The rows lie along a hidden order. The number after each row says roughly how far along it the row is, from 0 to 20. A new part has a new order.
[ -3.2  -4.5 -12.5 -53.0 -10.9 -22.5  -0.1  34.0  23.7  30.1 -11.9  51.8
 -13.5 -11.3 -28.6  -4.5   5.1  13.7] : 13
[ -1.2  -6.1   7.1 -49.7 -13.1 -18.5   5.3  17.6  28.8  25.2 -11.0  50.0
  -9.4 -16.6 -24.1  -5.2   1.4  21.6] : 13
[  8.8   9.3 -36.7  -4.6 -13.8  25.3  -1.4   2.6 -27.2 -53.4 -46.9 -13.4
  10.6   7.2  15.0   3.4   0.0  22.0] : 2
[ 18.2  37.1 -77.3 -34.5 -17.8  12.8   5.7   3.8 -15.5 -45.7 -43.5  -6.2
  19.0  12.1  -5.0  -0.6  17.0   5.1] : 0
[ 23.4  37.2 -75.0 -38.2 -16.8  15.4  12.9 -10.3 -11.7 -52.3 -38.2  -3.2
  26.1   6.7   3.3  -2.9  18.0   7.2] : 0
[  3.2  13.5   9.8 -18.8  -5.4 -10.6  12.1  -7.5   5.4   9.8  -3.4  19.4
   6.1 -13.0 -10.5  -4.4   3.3   4.7] : 10
[  9.3 -15.7  36.9 -65.0 -19.4 -17.3  11.1  13.3  42.1  35.2 -17.5  68.3
 -11.3 -29.7 -29.6  -4.0  -2.0  23.5] : 15
[  3.7  -4.1  11.9 -66.3 -16.2 -29.6   8.3  35.3  50.1  38.0  -7.8  70.5
 -20.5 -24.0 -38.9  -3.7   2.3  15.4] : 17
[  0.7  -9.2  24.4 -71.1 -12.1 -28.7  -0.4  53.8  55.7  36.1  -5.3  71.7
 -35.6 -25.2 -37.3   1.4  -7.1  17.8] : 20
[ -5.2   0.5 -28.5 -24.5  -7.8 -15.5  -2.8  27.8   7.5  14.0 -18.8  23.5
 -11.0  -3.8 -17.3  -1.0   2.3  10.8] : 10
